Below are the code and all the weights of a small trained network. Each question names an input and a class and asks about switching units off, where a switched-off unit gives its printed mean instead of its output.

import numpy as np


def w(rows, s, z=0):
    codes = np.array(rows[::2]) - 128.0
    scale = np.full(codes.shape[1], s)
    scale[-1] = z or s
    return codes * scale


def norm(h):
    return h / np.sqrt((h * h).mean(-1, keepdims=True) + 1e-5)


def f(y):
    return np.maximum(y, 0)


def log_softmax(a):
    a = a - a.max(-1, keepdims=True)
    return a - np.log(np.exp(a).sum(-1, keepdims=True))


def net(x, mask):
    res = np.array(x, float).reshape(1, 3) / 4 @ E
    u = 0
    for l in range(3):
        y = f(norm(res) @ A[l][:, :-1].T + A[l][:, -1])
        res = res + np.where(mask[u : u + 3], y, B[l][:, -1]) @ B[l][:, :-1]
        u += 3
    return log_softmax(norm(res)[-1] @ U[:, :-1].T + U[:, -1])


A, B = {}, {}
E = w([
[249,156,100,168,51,233,55,102,192,65,217,93],'x0',
[102,121,67,46,135,116,137,166,209,150,254,244],'x1',
[4,71,160,141,145,220,118,187,127,122,148,88],'x2',
],0.0073)
A[0] = w([
[182,195,63,121,149,155,156,220,9,126,234,173,1],'0.n1',
[1,148,28,121,117,107,83,114,201,176,205,133,33],'0.n2',
[147,154,182,138,128,153,131,129,83,124,33,224,43],'0.n3',
],0.0041,0.0023)
B[0] = w([
[138,235,253,118,66,88,49,155,65,221,118,132,182],'0.n1',
[187,36,103,124,136,130,175,135,178,113,139,137,253],'0.n2',
[88,143,219,122,18,88,112,117,127,94,88,104,175],'0.n3',
],0.012,0.003)
A[1] = w([
[148,241,109,3,181,100,157,118,95,183,204,109,89],'1.n1',
[21,154,168,131,166,203,115,77,62,146,209,87,144],'1.n2',
[180,106,40,46,250,40,179,135,86,140,155,161,4],'1.n3',
],0.0051,0.0031)
B[1] = w([
[174,254,105,223,64,120,32,85,128,134,46,175,231],'1.n1',
[124,163,145,108,83,119,85,224,48,214,209,76,227],'1.n2',
[78,151,94,248,193,127,185,105,221,176,83,107,254],'1.n3',
],0.0095,0.0029)
A[2] = w([
[63,187,71,142,197,130,91,135,45,164,94,115,64],'2.n1',
[228,133,64,27,168,89,80,28,176,14,77,118,83],'2.n2',
[169,87,167,92,117,42,85,85,146,77,2,180,2],'2.n3',
],0.0056,0.0021)
B[2] = w([
[152,183,144,160,143,87,127,122,181,172,130,184,211],'2.n1',
[124,137,125,96,110,187,246,105,100,123,62,77,249],'2.n2',
[113,44,110,75,168,92,144,85,102,50,193,176,253],'2.n3',
],0.013,0.0033)
U = w([
[113,71,146,65,165,24,163,85,55,45,100,142,116],'0',
[159,119,105,120,104,179,171,39,91,70,65,41,85],'1',
[113,159,82,199,173,66,99,62,178,157,73,161,139],'2',
[217,215,102,92,73,146,98,112,126,140,122,159,61],'3',
[66,149,203,112,134,72,93,171,60,203,91,76,168],'4',
[130,147,127,148,111,213,43,176,56,102,141,23,84],'5',
[83,71,75,78,248,115,192,211,139,153,144,144,113],'6',
[157,68,107,71,116,183,51,158,173,84,187,134,249],'7',
],0.013,0.002)

Each question gives the input, the list of numbers given to net, and the class t.
The units are the neurons (one row each of A and B). Each row of codes is followed by its name. A weight is (code - 128) times the scale printed after its matrix; where a second scale follows, it is the last column's (A, B and U).
mask holds one flag per neuron, layer by layer. A switched-off neuron (its flag False) gives its mean, the last column of its row in B, instead of its output. The means were averaged over made-up inputs and are rounded, as every weight is.
A unit's drop is (log p(t) with every unit on - log p(t) with that unit switched off) / (log p(t) with every unit on - log p(t) with every unit switched off).
The circuit of an input: a set's keep is (log p(t) with only the set's units on - log p(t) with every unit switched off) / (log p(t) with every unit on - log p(t) with every unit switched off). Starting from all 9 units, units are removed one at a time, each time the one whose removal leaves the highest keep (on an exact tie, the one counted first), for as long as the keep stays at least 0.8.
units of the circuit, in order: the units of the circuit, biggest drop first
k most important neurons: the k neurons with the biggest drops, biggest first
top k neurons in layer l: the k neurons of layer l with the biggest drops, biggest first
drop when u is switched off: that unit's drop, to one decimal
input [6,0,-2], class 1: units of the circuit, in order -> 2.n2, 1.n2
input [-6,8,-5], class 2: 2 most important neurons -> 1.n3, 1.n1
input [-7,6,-4], class 2: top neuron in layer 1 -> 1.n3
input [0,-2,-8], class 0: 2 most important neurons -> 2.n3, 0.n3
input [0,5,-7], class 2: 2 most important neurons -> 1.n3, 0.n3
input [-1,-3,-7], class 0: 2 most important neurons -> 2.n3, 0.n3
input [3,-1,1], class 5: 2 most important neurons -> 0.n2, 2.n3
input [0,6,-6], class 2: top 2 neurons in layer 0 -> 0.n3, 0.n2
input [-5,1,-5], class 2: 2 most important neurons -> 1.n3, 1.n1
input [2,-8,2], class 5: 2 most important neurons -> 0.n2, 2.n2
input [-2,8,0], class 2: top 2 neurons in layer 1 -> 1.n1, 1.n3
input [-3,-5,-4], class 0: drop when 2.n3 is switched off -> 0.3
input [2,-5,3], class 5: drop when 0.n2 is switched off -> -0.1
input [-2,5,-2], class 2: drop when 1.n3 is switched off -> 0.3
input [-5,8,-2], class 2: units of the circuit, in order -> 1.n1
input [1,0,-4], class 1: top 2 neurons in layer 1 -> 1.n2, 1.n3
